Each row has a class, written after it, and each block has its own classes.
-13 -8 -6 -5 -3 -23 11 9 0 9 0 6 11 9 5 -5 0 6 1 29 -12 -2 4 1 4 0
G
-6 -5 4 -1 -11 -15 1 3 -3 4 -2 3 -21 4 0 3 3 1 10 5 7 -5 -4 5 17 -15
G
-2 -7 4 3 -1 -19 2 -20 1 10 -17 -3 16 4 11 2 3 0 -3 3 -2 -2 -11 0 13 -23
Y
3 3 6 5 3 -8 -2 -2 2 -12 3 -3 -12 1 -6 5 -2 2 10 -1 6 -3 -12 3 -9 -7
Z
6 -9 2 -3 -5 -17 -3 -3 -1 -8 -2 2 -10 2 28 -2 0 4 0 13 1 4 -4 2 -10 -15
Z
-9 -2 -2 6 -3 17 -6 -3 4 5 6 5 4 3 -4 4 -1 4 9 -19 1 -1 -3 1 1 15
Y
14 4 1 6 1 -8 2 -11 6 -2 -1 -11 -1 3 2 0 -1 -3 -6 -1 7 6 -3 -1 -17 -15
B
19 3 1 -4 3 -24 6 -5 -7 -20 3 -11 -27 2 -7 15 -1 -1 -5 9 1 3 -7 2 -38
 -17
Z
3 6 1 5 0 -23 1 2 -4 -15 -1 0 20 -1 -23 6 -3 1 -5 2 7 -3 -9 2 -4 -1
Y
-8 -2 0 9 -1 -12 -2 -4 0 9 1 -4 13 -1 0 1 4 9 -3 -5 -2 -5 -7 -1 6 -3
Q
-5 -6 0 6 -1 13 4 -4 -1 -4 8 -4 -4 1 36 16 -1 -1 -5 6 0 -2 7 2 -2 -19
G
-5 -2 3 2 -6 1 2 4 0 9 0 1 0 0 9 2 3 12 2 0 9 5 3 2 3 2
Q
0 12 1 1 -3 24 -1 1 4 1 2 -3 -10 2 6 4 -2 0 8 0 9 -4 -5 2 14 4
B
-1 7 -4 -3 -1 4 -3 -3 6 13 -15 2 6 1 25 -4 4 -2 3 2 -5 -2 -5 -3 10 -9
Y
5 1 -2 0 1 -27 5 0 1 -7 2 1 -12 -2 7 8 0 2 24 11 -3 -1 -5 4 -3 -11
Z
2 -3 4 7 0 26 -5 3 3 1 -3 3 22 -8 14 -18 1 -4 -9 -3 -2 -8 -2 2 9 4
Y
-6 -3 11 -2 2 -6 0 -1 -2 19 -1 4 28 1 -3 -4 -4 0 -8 -1 -5 -2 8 -1 8 10
Y
-10 6 -2 -5 -3 -31 0 5 -2 5 0 0 -8 -2 -10 8 -3 3 0 18 -7 -2 -5 12 2 -6
G
-3 3 0 10 1 7 -7 -13 6 25 -2 -7 4 -3 16 -15 14 2 11 0 10 0 -14 1 -4 0
Q
7 -2 -2 12 -4 43 -4 -6 -1 -9 6 5 6 8 -7 -12 7 6 0 7 0 -2 19 -1 3 -4
B
3 17 9 1 1 7 -3 2 9 3 0 -14 -5 0 -5 4 8 3 8 8 11 -7 -15 3 4 9
B
2 1 3 9 -3 28 2 -3 -5 -9 5 2 -5 1 -19 -7 -1 3 5 -9 -7 -1 8 4 2 -1
B
-3 -2 0 2 0 -23 -6 1 0 -12 -7 3 8 1 -8 -2 3 12 -4 7 -7 -1 -5 0 -13 -7
G
4 18 10 5 -2 27 0 6 -5 7 1 -11 -9 -5 10 -5 -1 3 6 -2 10 1 2 3 21 -10
B
6 13 0 4 -5 31 0 -1 -8 -3 -3 -7 -9 -2 -3 -6 0 2 2 -11 3 -1 9 2 5 2
B
-1 8 5 3 -2 17 4 5 2 3 -4 -7 -9 0 3 -9 5 -1 0 4 10 9 -6 3 -1 -19
B
5 6 9 -1 -5 26 -5 -2 1 0 0 -5 -9 0 1 -2 5 5 5 -1 10 -2 -10 -1 -3 4
B
-7 7 4 5 -4 36 -2 7 -1 6 2 -9 -12 7 7 -10 0 -3 10 4 19 -6 -10 0 9 -2
B
-8 6 5 0 5 -20 -4 8 -5 11 -6 -3 5 1 3 -6 1 3 -1 -5 11 6 -13 -4 5 -7
G
-4 -2 6 12 0 10 -1 -8 5 12 3 -1 -1 2 4 2 1 2 7 1 -4 1 7 5 10 8
Q
-4 12 -2 9 6 26 -1 4 1 11 1 2 -6 -3 5 2 -1 1 9 -8 4 -7 1 7 -2 19
B
6 5 2 -1 4 4 2 4 -1 -4 3 3 -15 -4 11 5 0 2 6 16 -2 6 -2 5 -17 -7
Z
5 -17 5 3 -1 -22 -3 -8 5 4 -6 1 -17 2 19 3 0 -4 8 12 -1 0 -10 1 -3 -27
Z
-12 0 -4 4 -1 -39 -3 7 0 -1 1 13 13 -1 -6 5 -9 7 -4 4 -22 -4 16 7 9 4
G
-13 0 -8 1 -3 -8 0 5 -2 1 -4 -2 -4 -1 4 5 -2 -1 -1 15 -7 -4 10 5 7 -10
G
2 10 2 1 1 12 3 -3 -3 -2 3 -4 -7 2 -11 -4 -3 -4 5 -5 5 -10 -12 -2 7 -6
B
1 4 7 10 -2 17 1 -2 -7 7 5 0 -4 17 2 -7 -6 2 6 -8 4 -3 -5 -4 15 -6
B
-6 -3 -8 6 -10 10 -1 -7 4 11 0 -1 3 6 8 -3 14 1 1 4 -3 -4 -1 2 -2 6
Q
11 7 14 5 -1 -27 -3 0 2 -4 -6 -4 12 -1 18 1 11 1 0 0 -4 -2 -17 0 -14 1
Y
-3 -2 2 4 0 0 4 2 -4 18 -4 0 0 6 0 15 6 -15 -2 -6 2 -1 -2 4 3 -3
Q
-5 0 -3 2 0 -13 1 -11 3 18 2 -4 -3 1 4 1 15 -1 10 8 4 -3 -7 1 1 4
Q
-23 4 6 0 9 -36 2 1 -4 16 -9 -2 25 4 -25 2 -4 2 -11 4 -3 0 5 2 14 -2
G
-5 0 1 0 3 -10 -5 -11 8 24 3 -11 -5 1 11 3 8 2 6 17 9 -2 -10 8 -15 0
Q
5 -7 0 -5 -1 -42 -6 0 -13 -23 -5 11 -1 0 -17 -3 -10 2 3 7 0 -6 -3 -11 7
 -24
Z
10 7 0 2 1 -15 -2 1 -1 -3 -11 -5 11 7 -5 3 1 2 5 16 -2 -4 -9 0 -4 -7
Z
2 12 1 -1 7 22 -7 -4 -3 -1 3 -9 -5 2 -3 1 1 -2 5 -5 13 4 -2 -1 7 12
B

A new block, with new classes.
-2 6 2 2 0 -1 5 6 5 7 -1 -2 -2 -3 -3 -5 -3 -4 8 2 0 2 -5 -2 7 0
M
-1 1 -4 -1 10 1 6 -2 1 -4 0 3 -2 -6 0 8 5 0 8 -3 0 0 -5 1 5 1
H
-2 3 -4 1 7 -2 6 -4 -1 -5 -3 2 -2 -3 3 4 3 0 5 -1 3 0 2 2 2 0
H
-1 4 1 -2 3 -3 2 -5 -4 -4 -1 4 -2 -4 5 1 4 1 7 1 -1 1 -1 1 -1 4
H
-1 3 2 2 -2 -2 -2 5 3 5 -1 -3 -1 -1 -4 -2 -5 -5 3 1 -2 0 -4 0 1 0
M
1 -1 -5 -6 9 1 4 9 5 4 0 0 2 -5 -2 1 -1 -3 19 -2 7 0 11 -5 -6 -13
C
-1 3 0 0 -4 1 -5 5 1 3 1 -3 -2 -3 -4 -2 -4 -2 5 2 0 -3 -3 1 -1 0
M
-1 0 -10 1 2 -1 -11 -4 -7 -9 1 3 2 -2 3 5 -1 2 -1 1 2 -3 -1 4 -11 2
H
-1 4 1 -1 7 1 0 -2 1 -3 -2 2 -2 1 3 4 3 0 8 0 1 -1 8 0 -1 2
H
0 5 0 2 -1 -1 5 5 5 7 -2 -2 -1 -4 -3 -4 -5 -3 8 1 -1 -1 -5 0 2 -1
M
0 1 -10 -2 1 0 9 5 5 5 -4 -1 1 -6 -2 -1 -3 -3 8 0 4 1 5 1 3 -7
C
0 -1 -11 -1 2 -1 14 4 4 7 -4 -4 -3 -19 -4 0 -1 -5 12 -3 2 0 -10 1 12 -10
C
0 5 10 2 0 0 2 7 1 7 -1 0 0 -7 -4 -4 -2 -2 14 1 2 2 -6 -2 5 1
M
-1 -1 -9 -6 7 0 2 8 2 1 -1 1 3 -7 -2 3 -4 -2 10 -1 4 4 6 -4 -8 -12
C
-1 0 -7 -1 4 -1 3 -2 0 -3 0 3 -1 -6 2 3 2 0 -1 0 3 -1 -8 1 -5 -1
H
-2 1 4 3 -3 -1 1 6 2 5 -1 -2 -1 -4 -5 -3 -4 -2 10 1 0 0 -5 -1 2 1
M
-1 8 -15 -2 5 3 -3 3 1 4 -2 3 7 -2 4 1 -2 0 12 2 3 3 9 0 -4 -2
C
1 -5 -5 -3 0 2 22 4 3 12 -2 2 7 -13 1 -5 1 -2 6 0 4 4 2 -2 6 -11
C

Next block, with new classes.
-2 2 4 -2 -4 -3 1 0 -2 -3 3 1 -2 -3 3 7 -3 0 2 3 -10 0 1 -4 0 1
F
-4 1 3 2 -1 -2 0 -1 -10 -5 -2 4 0 5 0 0 0 -2 0 -1 -6 5 2 -2 -2 -2
F
-6 -2 2 -1 -2 -2 3 1 1 -3 -4 -4 2 -1 3 16 1 1 9 -3 3 -5 -2 1 0 9
L
0 2 1 2 -5 -3 0 0 -9 -6 4 7 -2 2 4 -1 -2 0 -5 6 -10 4 2 -4 3 0
F
3 1 0 -3 -3 -3 1 1 6 -3 4 0 0 -2 0 3 -3 -1 0 -1 -3 1 2 -3 2 2
F
-4 2 4 -1 -5 -2 -1 -1 0 -3 6 3 1 0 2 0 -2 1 1 2 -3 4 2 -4 -5 2
F
-9 -1 6 -1 -7 -4 2 1 -2 -10 0 0 5 4 1 15 0 3 8 -6 3 0 1 4 -3 1
L
-9 -2 2 1 -1 -3 6 3 -7 -6 -7 2 1 7 -1 13 1 0 1 -8 2 -1 2 5 6 -1
L
-7 -3 7 4 -5 -3 1 -2 -12 -10 0 6 4 8 -1 10 0 6 3 -5 1 8 3 -1 -3 1
L
-8 -3 9 0 -11 -3 3 -1 -6 -11 2 2 7 4 4 19 0 3 12 -3 3 0 0 1 -4 3
L
-5 1 5 1 -8 -5 4 0 -15 -11 2 9 -1 6 8 9 -2 0 -2 1 -13 5 4 -3 4 1
F
7 -2 1 -6 -5 -3 1 -1 18 3 8 -2 5 -3 -5 7 -4 2 6 -4 13 0 0 -1 -1 4
F
-2 2 2 -2 -4 -3 2 1 -2 -4 1 0 -1 -3 3 9 -1 1 4 2 -8 -2 0 -2 0 2
F
-10 0 5 0 -6 -3 5 1 -10 -10 0 1 1 2 4 16 0 1 5 1 -12 -2 1 1 2 1
L
-2 0 2 4 -3 -2 1 -2 -10 -5 2 6 -1 6 3 -3 1 2 -4 2 -4 5 2 0 1 -1
F
-18 -5 4 -4 1 -7 5 7 2 -7 -12 -10 2 3 -3 31 0 0 11 -12 3 -8 -1 7 6 2
L
1 3 3 -3 -7 -6 0 -1 0 -6 8 5 3 1 1 2 -4 0 -2 1 -6 7 3 -7 -1 2
F
1 1 4 5 -3 2 -1 -6 -9 -3 3 4 -2 -3 3 -3 -1 0 4 8 -11 2 -1 -6 -11 1
F
-4 2 3 -1 -6 -4 1 0 -12 -8 4 5 -2 2 6 4 -2 1 0 6 -17 2 2 -5 0 1
F
-8 -2 7 5 -9 -3 5 -1 -16 -13 0 7 2 8 5 13 1 0 3 -2 -5 3 3 1 1 1
L
